Below is a small trained network, with its code and all its weights. Each question gives an input and a class and asks what happens when units are switched off, that is, made to give their printed mean instead of their output.

import numpy as np


def w(rows, s, z=0):
    codes = np.array(rows[::2]) - 128.0
    scale = np.full(codes.shape[1], s)
    scale[-1] = z or s
    return codes * scale


def f(y):
    return np.maximum(y, 0)


def log_softmax(a):
    a = a - a.max(-1, keepdims=True)
    return a - np.log(np.exp(a).sum(-1, keepdims=True))


def net(x, mask):
    res = np.array(x, float).reshape(1, 6) / 4 @ E
    y = f(res @ A[0][:, :-1].T + A[0][:, -1])
    res = res + np.where(mask, y, B[0][:, -1]) @ B[0][:, :-1]
    return log_softmax(res[-1] @ U[:, :-1].T + U[:, -1])


A, B = {}, {}
E = w([
[130,130,134,141,128,129,128,127,121,128],'x0',
[249,167,61,113,87,95,172,203,129,124],'x1',
[79,88,44,166,84,57,119,95,109,141],'x2',
[138,125,98,159,145,132,32,149,154,62],'x3',
[109,198,137,73,177,39,81,175,49,130],'x4',
[120,133,126,138,127,136,126,140,124,134],'x5',
],0.012)
A[0] = w([
[148,89,128,193,49,210,172,99,255,114,3],'neuron 1',
[247,153,54,109,61,122,163,205,128,118,41],'neuron 2',
[123,65,11,167,69,61,125,77,99,145,63],'neuron 3',
[191,153,196,93,178,242,144,177,163,108,57],'neuron 4',
[174,99,114,172,169,85,65,169,180,56,59],'neuron 5',
[120,109,151,111,129,113,239,139,113,195,96],'neuron 6',
[173,159,173,63,143,160,113,132,133,108,132],'neuron 7',
[130,123,81,169,157,159,65,160,186,60,52],'neuron 8',
],0.0078,0.0029)
B[0] = w([
[157,230,198,108,168,45,19,246,106,121,239],'neuron 1',
[57,49,228,80,171,206,29,65,86,123,248],'neuron 2',
[73,117,75,140,9,150,166,147,88,70,228],'neuron 3',
[56,102,86,169,2,160,217,173,138,77,231],'neuron 4',
[175,212,106,137,134,141,171,87,155,223,191],'neuron 5',
[186,201,28,89,222,138,127,38,164,225,209],'neuron 6',
[85,172,79,93,53,121,161,150,115,96,192],'neuron 7',
[177,190,72,183,155,158,147,26,168,157,189],'neuron 8',
],0.008,0.011)
U = w([
[108,98,92,156,51,117,179,155,114,70,52],'0',
[162,162,160,127,161,5,73,209,83,112,253],'1',
[89,47,210,151,157,177,75,55,128,112,178],'2',
[206,148,76,163,151,134,155,67,174,179,17],'3',
],0.012,0.0018)

Each question gives the input, the list of numbers given to net, and the class t.
The units are the neurons (one row each of A and B). Each row of codes is followed by its name. A weight is (code - 128) times the scale printed after its matrix; where a second scale follows, it is the last column's (A, B and U).
mask holds one flag per neuron, in row order. A switched-off neuron (its flag False) gives its mean, the last column of its row in B, instead of its output. The means were averaged over made-up inputs and are rounded, as every weight is.
A unit's drop is (log p(t) with every unit on - log p(t) with that unit switched off) / (log p(t) with every unit on - log p(t) with every unit switched off).
The circuit of an input: a set's keep is (log p(t) with only the set's units on - log p(t) with every unit switched off) / (log p(t) with every unit on - log p(t) with every unit switched off). Starting from all 8 units, units are removed one at a time, each time the one whose removal leaves the highest keep (on an exact tie, the one counted first), for as long as the keep stays at least 0.8.
circuit, biggest first: the units of the circuit, biggest drop first
unit that matters most: the unit with the biggest drop
top k neurons: the k neurons with the biggest drops, biggest first
drop when u is switched off: that unit's drop, to one decimal
input [4,6,-2,-5,3,1], class 2: circuit, biggest first : neuron 2
input [-2,6,4,-7,2,7], class 3: top 2 neurons : neuron 6; neuron 1
input [-2,6,2,5,5,-6], class 2: circuit, biggest first : neuron 2; neuron 1
input [0,5,-6,-4,-3,8], class 0: top 2 neurons : neuron 4; neuron 7
input [-5,-4,-5,-3,-3,-5], class 0: top 2 neurons : neuron 2; neuron 4
input [-5,1,-3,0,2,-8], class 0: circuit, biggest first : neuron 1; neuron 6
input [-1,6,6,-7,5,4], class 3: top 4 neurons : neuron 6; neuron 1; neuron 4; neuron 7
input [-4,-7,0,-8,-5,6], class 3: top 2 neurons : neuron 6; neuron 2
input [-8,7,-5,-3,-3,-8], class 2: top 2 neurons : neuron 2; neuron 3
input [4,-1,5,2,-7,-3], class 1: top 2 neurons : neuron 1; neuron 4
input [-5,-7,-7,-2,-7,5], class 0: top 2 neurons : neuron 4; neuron 2
input [3,7,-7,3,-2,3], class 0: top 3 neurons : neuron 4; neuron 7; neuron 6
input [1,0,0,3,1,5], class 3: top 2 neurons : neuron 1; neuron 2
input [4,-2,-3,-3,-8,4], class 1: unit that matters most : neuron 1
input [-2,-2,3,5,1,-5], class 3: circuit, biggest first : neuron 2; neuron 4; neuron 1
input [3,3,-2,-3,-2,-2], class 2: circuit, biggest first : neuron 2; neuron 5
input [0,-4,1,8,4,6], class 3: drop when neuron 2 is switched off : 0.2
input [-1,8,2,4,-6,-1], class 2: drop when neuron 2 is switched off : 1.4
input [0,-1,3,6,-6,3], class 1: drop when neuron 8 is switched off : -0.1
input [1,1,1,-8,-1,5], class 3: unit that matters most : neuron 6
